Below are the code and all the weights of a small trained network. Each question names an input and a class and asks about switching units off, where a switched-off unit gives its printed mean instead of its output.

import numpy as np


def w(rows, s, z=0):
    codes = np.array(rows[::2]) - 128.0
    scale = np.full(codes.shape[1], s)
    scale[-1] = z or s
    return codes * scale


def f(y):
    return np.maximum(y, 0)


def log_softmax(a):
    a = a - a.max(-1, keepdims=True)
    return a - np.log(np.exp(a).sum(-1, keepdims=True))


def net(x, mask):
    res = np.array(x, float).reshape(1, 4) / 4 @ E
    y = f(res @ A[0][:, :-1].T + A[0][:, -1])
    res = res + np.where(mask, y, B[0][:, -1]) @ B[0][:, :-1]
    return log_softmax(res[-1] @ U[:, :-1].T + U[:, -1])


A, B = {}, {}
E = w([
[205,126,134,25,121,200,133,124],'x0',
[209,127,136,183,245,123,114,124],'x1',
[50,133,136,27,217,80,128,133],'x2',
[54,129,129,161,169,253,122,116],'x3',
],0.0039)
A[0] = w([
[149,128,125,152,103,139,125,128,80],'neuron 1',
[172,130,126,155,193,125,130,130,62],'neuron 2',
[165,131,129,82,128,159,125,130,18],'neuron 3',
[76,133,129,53,196,92,119,131,52],'neuron 4',
[140,128,126,137,118,132,125,125,52],'neuron 5',
[154,128,125,159,97,144,125,128,87],'neuron 6',
[70,133,136,204,129,70,127,138,16],'neuron 7',
[192,128,127,208,50,169,116,130,89],'neuron 8',
[106,132,129,163,129,106,124,130,50],'neuron 9',
[159,130,133,115,110,72,126,133,3],'neuron 10',
[91,128,128,145,148,185,128,127,48],'neuron 11',
[157,132,131,91,127,153,126,133,25],'neuron 12',
[64,126,125,89,29,130,136,131,48],'neuron 13',
[157,131,134,90,127,154,127,133,24],'neuron 14',
[97,129,132,142,143,176,125,124,39],'neuron 15',
[71,132,132,205,130,73,123,135,26],'neuron 16',
[68,125,129,154,157,217,126,123,38],'neuron 17',
[111,127,127,104,149,117,124,131,65],'neuron 18',
[91,131,127,72,178,101,123,128,51],'neuron 19',
[160,130,129,149,175,126,129,129,64],'neuron 20',
[96,130,130,83,168,105,125,126,52],'neuron 21',
[139,129,129,113,126,139,125,127,56],'neuron 22',
[89,128,130,105,67,128,132,129,59],'neuron 23',
[115,129,123,113,146,117,130,133,8],'neuron 24',
[153,129,127,159,99,143,128,129,90],'neuron 25',
[150,131,131,99,127,148,127,131,37],'neuron 26',
[108,128,127,115,97,130,127,132,73],'neuron 27',
[117,127,128,134,136,146,128,129,79],'neuron 28',
[115,127,128,132,134,146,125,125,77],'neuron 29',
[117,130,131,142,128,118,129,133,67],'neuron 30',
[182,132,137,57,126,174,125,136,12],'neuron 31',
[100,132,130,136,137,167,127,126,70],'neuron 32',
[191,131,127,167,224,124,132,130,61],'neuron 33',
[158,127,128,146,172,125,124,130,69],'neuron 34',
[105,128,125,113,92,130,130,129,63],'neuron 35',
[161,128,126,149,177,126,128,129,68],'neuron 36',
[104,127,129,137,140,165,127,124,45],'neuron 37',
[144,131,127,108,127,140,126,124,55],'neuron 38',
[138,127,129,135,118,135,127,130,119],'neuron 39',
[196,125,130,97,91,4,128,129,2],'neuron 40',
[145,131,129,152,108,137,129,126,68],'neuron 41',
[102,130,126,112,87,131,129,132,57],'neuron 42',
[150,130,132,100,127,147,129,129,40],'neuron 43',
[159,128,130,91,128,154,129,128,26],'neuron 44',
[100,129,127,111,84,130,132,131,52],'neuron 45',
[112,133,124,134,137,154,130,128,64],'neuron 46',
[148,129,127,153,104,140,127,127,73],'neuron 47',
],0.012,0.00078)
B[0] = w([
[105,134,144,133,129,123,163,135,163],'neuron 1',
[89,124,159,109,115,134,63,116,196],'neuron 2',
[139,95,78,135,145,120,132,91,176],'neuron 3',
[68,135,168,165,108,120,229,151,233],'neuron 4',
[118,130,136,131,129,129,142,132,140],'neuron 5',
[98,133,147,137,127,122,172,139,175],'neuron 6',
[153,70,47,127,151,122,141,63,216],'neuron 7',
[55,136,175,154,123,110,244,157,251],'neuron 8',
[139,103,97,132,135,124,135,102,162],'neuron 9',
[184,162,123,118,131,143,122,163,179],'neuron 10',
[190,164,119,119,126,132,122,163,178],'neuron 11',
[138,102,90,136,139,119,131,97,165],'neuron 12',
[74,119,181,111,125,135,23,108,225],'neuron 13',
[138,102,88,137,141,120,130,97,166],'neuron 14',
[181,155,122,121,126,133,124,157,168],'neuron 15',
[153,69,50,128,150,121,143,63,215],'neuron 16',
[229,182,117,109,128,134,122,183,209],'neuron 17',
[110,130,141,139,126,126,159,134,158],'neuron 18',
[86,130,158,157,115,122,201,145,203],'neuron 19',
[99,125,150,117,120,131,79,121,176],'neuron 20',
[93,132,153,149,121,125,189,141,189],'neuron 21',
[131,119,111,131,132,124,128,116,141],'neuron 22',
[95,124,159,114,129,136,67,116,185],'neuron 23',
[116,130,138,138,127,125,152,130,145],'neuron 24',
[100,133,146,137,127,122,171,138,173],'neuron 25',
[135,107,97,134,136,120,130,105,156],'neuron 26',
[112,124,143,126,125,127,95,123,156],'neuron 27',
[147,138,126,128,122,133,126,138,142],'neuron 28',
[147,138,127,124,127,130,127,138,142],'neuron 29',
[136,118,116,128,130,128,129,117,141],'neuron 30',
[148,76,55,145,148,109,133,70,205],'neuron 31',
[167,154,123,118,130,125,123,153,162],'neuron 32',
[70,121,171,103,103,135,31,113,229],'neuron 33',
[100,126,148,116,119,131,83,121,173],'neuron 34',
[109,124,145,122,124,128,90,122,161],'neuron 35',
[98,125,151,114,118,132,79,120,178],'neuron 36',
[168,149,125,119,128,132,126,149,158],'neuron 37',
[133,113,108,127,136,126,132,113,146],'neuron 38',
[119,128,133,133,130,125,140,131,143],'neuron 39',
[251,207,112,113,135,165,115,205,253],'neuron 40',
[109,129,140,134,126,125,158,136,157],'neuron 41',
[106,124,148,121,125,127,85,122,165],'neuron 42',
[135,109,98,133,138,122,130,105,156],'neuron 43',
[137,102,86,133,141,123,132,97,167],'neuron 44',
[104,125,149,121,125,128,83,121,168],'neuron 45',
[153,145,126,122,127,131,126,142,148],'neuron 46',
[105,131,142,135,125,124,162,137,162],'neuron 47',
],0.028,0.0044)
U = w([
[65,134,179,185,108,101,237,158,253],'0',
[74,115,188,84,103,142,3,100,144],'1',
[244,202,104,102,133,160,120,204,70],'2',
[152,40,14,145,170,101,140,32,41],'3',
],0.0066,0.00018)

Each question gives the input, the list of numbers given to net, and the class t.
The units are the neurons (one row each of A and B). Each row of codes is followed by its name. A weight is (code - 128) times the scale printed after its matrix; where a second scale follows, it is the last column's (A, B and U).
mask holds one flag per neuron, in row order. A switched-off neuron (its flag False) gives its mean, the last column of its row in B, instead of its output. The means were averaged over made-up inputs and are rounded, as every weight is.
A unit's drop is (log p(t) with every unit on - log p(t) with that unit switched off) / (log p(t) with every unit on - log p(t) with every unit switched off).
The circuit of an input: a set's keep is (log p(t) with only the set's units on - log p(t) with every unit switched off) / (log p(t) with every unit on - log p(t) with every unit switched off). Starting from the 12 units with the biggest drops (on a tie, the unit counted first), units are removed one at a time, each time the one whose removal leaves the highest keep (on an exact tie, the one counted first), for as long as the keep stays at least 0.8.
circuit, biggest first: the units of the circuit, biggest drop first
top k neurons: the k neurons with the biggest drops, biggest first
drop of u: that unit's drop, to one decimal
input [4,4,-3,-5], class 2: top 2 neurons	(neuron 40; neuron 13)
input [2,6,6,7], class 2: circuit, biggest first	(neuron 17)
input [5,-5,-5,-6], class 2: top 3 neurons	(neuron 40; neuron 4; neuron 33)
input [-6,-7,6,-1], class 1: top 3 neurons	(neuron 13; neuron 8; neuron 23)
input [3,-1,-1,-1], class 3: circuit, biggest first	(neuron 40; neuron 4; neuron 33)
input [3,-3,-7,-8], class 2: top 4 neurons	(neuron 40; neuron 4; neuron 10; neuron 19)
input [4,-7,7,8], class 2: top 2 neurons	(neuron 17; neuron 8)
input [-2,7,2,7], class 1: top 2 neurons	(neuron 33; neuron 40)
input [5,5,-6,-5], class 0: top 3 neurons	(neuron 8; neuron 13; neuron 17)
input [6,5,0,-2], class 3: top 2 neurons	(neuron 31; neuron 13)
input [-5,-4,0,-3], class 3: top 4 neurons	(neuron 7; neuron 16; neuron 33; neuron 2)
input [7,8,-3,-1], class 1: top 2 neurons	(neuron 33; neuron 2)
input [-7,0,5,3], class 3: top 2 neurons	(neuron 7; neuron 16)
input [0,-7,3,-1], class 1: top neuron	(neuron 13)
input [-8,-6,2,-8], class 2: top 2 neurons	(neuron 40; neuron 10)
input [-8,7,5,-6], class 3: drop of neuron 7	3.6
input [6,-5,1,-8], class 2: drop of neuron 40	3.9
input [-6,-5,-1,2], class 3: drop of neuron 26	0.0
